Here is a tiny trained network, its code and every weight. The questions are about switching its units off for an input and a target symbol, where a switched-off unit gives its printed mean instead of its output.

import numpy as np


def w(rows, s, z=0):
    codes = np.array(rows[::2]) - 128.0
    scale = np.full(codes.shape[1], s)
    scale[-1] = z or s
    return codes * scale


def norm(h):
    return h / np.sqrt((h * h).mean(-1, keepdims=True) + 1e-5)


def softmax(a):
    e = np.exp(a - a.max(-1, keepdims=True))
    return e / e.sum(-1, keepdims=True)


def log_softmax(a):
    a = a - a.max(-1, keepdims=True)
    return a - np.log(np.exp(a).sum(-1, keepdims=True))


def net(x, mask):
    ids = ['ΞΣβεζθλμπφ'.index(c) for c in x.split()]
    T = len(ids)
    res = E[ids] + P[:T]
    u = 0
    for l in range(3):
        r = norm(res)
        for j in range(2):
            rows = slice(2 * j, 2 * j + 2)
            q, k, v = (r @ M[l][rows].T for M in (Q, K, V))
            z = softmax(np.where(np.tri(T) > 0, q @ k.T / 2**0.5, -1e9)) @ v
            o = O[l][rows]
            res = res + np.where(mask[u + j], z, o[:, -1]) @ o[:, :-1]
        u += 2
    return log_softmax(norm(res)[-1] @ U[:, :-1].T + U[:, -1])


Q, K, V, O = {}, {}, {}, {}
E = w([
[120,148,91,134,105,19,117],'Ξ',
[151,130,157,78,175,140,112],'Σ',
[146,129,155,76,177,143,114],'β',
[149,137,155,75,179,143,120],'ε',
[150,130,154,74,178,147,115],'ζ',
[154,119,158,94,114,76,109],'θ',
[152,131,96,182,200,144,100],'λ',
[62,133,235,125,133,250,132],'μ',
[107,116,121,248,95,131,215],'π',
[238,230,233,120,236,219,246],'φ',
],0.017)
P = w([
[2,185,158,122,183,170,232],'0',
[98,117,64,66,167,168,192],'1',
[104,116,85,67,175,156,181],'2',
[116,117,95,74,175,154,167],'3',
[122,119,105,82,168,153,157],'4',
[124,121,116,90,165,155,145],'5',
[130,128,124,95,159,152,135],'6',
[133,129,133,101,153,149,128],'7',
[141,141,143,103,146,151,125],'8',
[142,137,147,110,142,150,119],'9',
[148,139,151,110,133,145,115],'10',
[147,151,155,109,120,147,110],'11',
[155,147,161,110,114,150,109],'12',
[160,156,165,109,105,148,109],'13',
],0.0083)
Q[0] = w([
[153,120,56,87,134,3,88],'L0H0',
[207,197,92,84,159,96,72],'L0H0',
[125,101,115,111,13,90,107],'L0H1',
[103,140,58,252,70,139,172],'L0H1',
],0.0071)
K[0] = w([
[92,167,90,79,239,155,193],'L0H0',
[162,147,124,84,223,121,102],'L0H0',
[134,77,140,133,65,57,149],'L0H1',
[104,107,29,254,158,99,85],'L0H1',
],0.0078)
V[0] = w([
[112,91,158,153,123,231,142],'L0H0',
[136,253,125,81,162,131,7],'L0H0',
[189,98,197,57,153,252,142],'L0H1',
[171,127,109,119,97,158,78],'L0H1',
],0.0059)
O[0] = w([
[186,168,177,214,96,172,113,146],'L0H0',
[98,50,179,44,139,119,153,183],'L0H0',
[60,133,2,112,112,113,179,255],'L0H1',
[171,73,115,105,141,106,185,103],'L0H1',
],0.0059,0.0063)
Q[1] = w([
[171,106,141,219,115,128,91],'L1H0',
[115,112,151,124,126,254,114],'L1H0',
[133,13,204,151,160,156,92],'L1H1',
[130,91,178,134,98,90,126],'L1H1',
],0.0087)
K[1] = w([
[186,103,137,234,189,141,113],'L1H0',
[73,148,127,135,200,255,179],'L1H0',
[144,78,122,124,43,177,240],'L1H1',
[134,47,159,117,124,77,91],'L1H1',
],0.0079)
V[1] = w([
[156,67,186,119,52,180,196],'L1H0',
[54,108,228,131,27,1,240],'L1H0',
[124,125,142,89,82,129,232],'L1H1',
[83,65,193,58,88,95,204],'L1H1',
],0.0046)
O[1] = w([
[106,167,97,164,223,93,79,3],'L1H0',
[85,53,1,174,251,225,202,46],'L1H0',
[145,186,193,188,68,118,136,135],'L1H1',
[187,208,191,212,110,143,34,112],'L1H1',
],0.0049,0.0023)
Q[2] = w([
[153,150,80,167,132,97,96],'L2H0',
[156,165,247,116,129,150,49],'L2H0',
[173,201,214,101,147,123,16],'L2H1',
[182,105,187,94,170,83,96],'L2H1',
],0.013)
K[2] = w([
[152,194,135,130,145,170,110],'L2H0',
[213,108,134,90,127,87,7],'L2H0',
[215,125,147,107,130,101,36],'L2H1',
[183,97,91,83,135,82,117],'L2H1',
],0.012)
V[2] = w([
[146,102,39,115,190,156,126],'L2H0',
[122,159,66,160,150,223,104],'L2H0',
[107,85,2,120,149,139,126],'L2H1',
[165,30,121,132,64,129,87],'L2H1',
],0.0078)
O[2] = w([
[105,110,212,151,81,84,141,175],'L2H0',
[93,159,174,97,88,162,134,165],'L2H0',
[98,255,114,121,115,140,91,152],'L2H1',
[124,167,192,178,137,169,109,3],'L2H1',
],0.0094,0.0066)
U = w([
[75,51,36,44,188,104,160,176],'Ξ',
[122,239,66,55,136,97,32,111],'Σ',
[116,145,254,76,115,59,62,111],'β',
[217,50,189,109,189,112,72,252],'ε',
[119,99,144,116,122,141,115,15],'ζ',
[64,89,159,130,184,142,112,2],'θ',
[82,83,165,115,116,167,112,51],'λ',
[130,124,129,125,154,173,122,40],'μ',
[149,136,89,203,52,135,179,232],'π',
[204,188,190,111,218,148,238,27],'φ',
],0.007,0.0028)

Each question gives the input, a string of symbols that net reads in full, and the target symbol t.
The units are the heads (2 rows each of Q, K, V and O). Each row of codes is followed by its name. A weight is (code - 128) times the scale printed after its matrix; where a second scale follows, it is the last column's (O and U).
mask holds one flag per head, layer by layer. A switched-off head (its flag False) gives its mean, the last column of its rows in O, instead of its output. The means were averaged over made-up inputs and are rounded, as every weight is.
A unit's drop is (log p(t) with every unit on - log p(t) with that unit switched off) / (log p(t) with every unit on - log p(t) with every unit switched off).
The circuit of an input: a set's keep is (log p(t) with only the set's units on - log p(t) with every unit switched off) / (log p(t) with every unit on - log p(t) with every unit switched off). Starting from all 6 units, units are removed one at a time, each time the one whose removal leaves the highest keep (on an exact tie, the one counted first), for as long as the keep stays at least 0.8.
circuit, biggest first: the units of the circuit, biggest drop first
most important unit: the unit with the biggest drop
heads that matter: for each layer, one digit per head in row order, 1 if its drop is at least 0.15 and else 0, layers parted by /
drop of u: that unit's drop, to one decimal
input ζ β Ξ ζ, target Σ: circuit, biggest first => [L2H1]
input β θ ε β ε, target Σ: circuit, biggest first => [L2H1 L1H0]
input μ θ φ β ζ Ξ λ ζ, target Σ: circuit, biggest first => [L2H1 L1H0]
input λ Σ β ζ θ θ θ ζ λ β Ξ β θ, target ε: heads that matter => 10 / 01 / 11
input φ Ξ λ Ξ λ ζ λ θ ζ λ θ Ξ Σ Ξ, target ε: heads that matter => 01 / 01 / 01
input θ μ β Σ Ξ λ μ Ξ λ Ξ, target β: circuit, biggest first => [L0H1 L1H0 L2H1]
input Ξ π λ λ λ β λ θ λ λ θ ε, target Ξ: circuit, biggest first => [L0H1 L1H1]
input μ λ ε Σ λ λ λ θ β θ, target Σ: circuit, biggest first => [L1H0 L2H1 L1H1]
input Ξ θ Ξ Σ π λ Ξ λ Ξ λ φ μ θ, target Σ: circuit, biggest first => [L1H0 L2H1]
input μ π λ θ ζ Σ ε Σ, target Σ: circuit, biggest first => [L0H1 L2H1 L1H0]
input Σ ζ Ξ Ξ Σ μ, target Ξ: circuit, biggest first => [L0H1 L2H0]
input λ λ λ Ξ Σ λ λ μ μ λ, target ε: circuit, biggest first => [L1H0 L2H1]
input Σ ζ λ θ ζ λ λ μ φ μ Ξ, target Ξ: heads that matter => 00 / 10 / 00
input θ θ Σ θ, target β: most important unit => L1H0
input ε λ λ λ π λ, target ε: circuit, biggest first => [L0H1 L1H0 L2H1]
input λ ζ θ ζ ε Σ Ξ Σ, target Σ: circuit, biggest first => [L0H1 L2H1]
input ζ Σ Ξ θ θ μ β β, target Σ: heads that matter => 01 / 11 / 01
input θ Σ π Ξ π λ Ξ θ ε β λ θ Ξ Ξ, target ε: heads that matter => 11 / 01 / 11
input λ β ε λ Ξ μ, target Ξ: heads that matter => 11 / 00 / 01
input θ λ λ λ λ λ λ ε θ λ φ β, target Ξ: most important unit => L0H1
input Ξ λ θ λ φ θ π Ξ ε λ λ μ β, target Ξ: drop of L1H1 => 0.2
input β μ ζ λ λ μ ε θ λ, target β: drop of L0H1 => 0.0
input μ θ Ξ θ Σ λ θ Ξ, target Σ: drop of L1H1 => 0.3
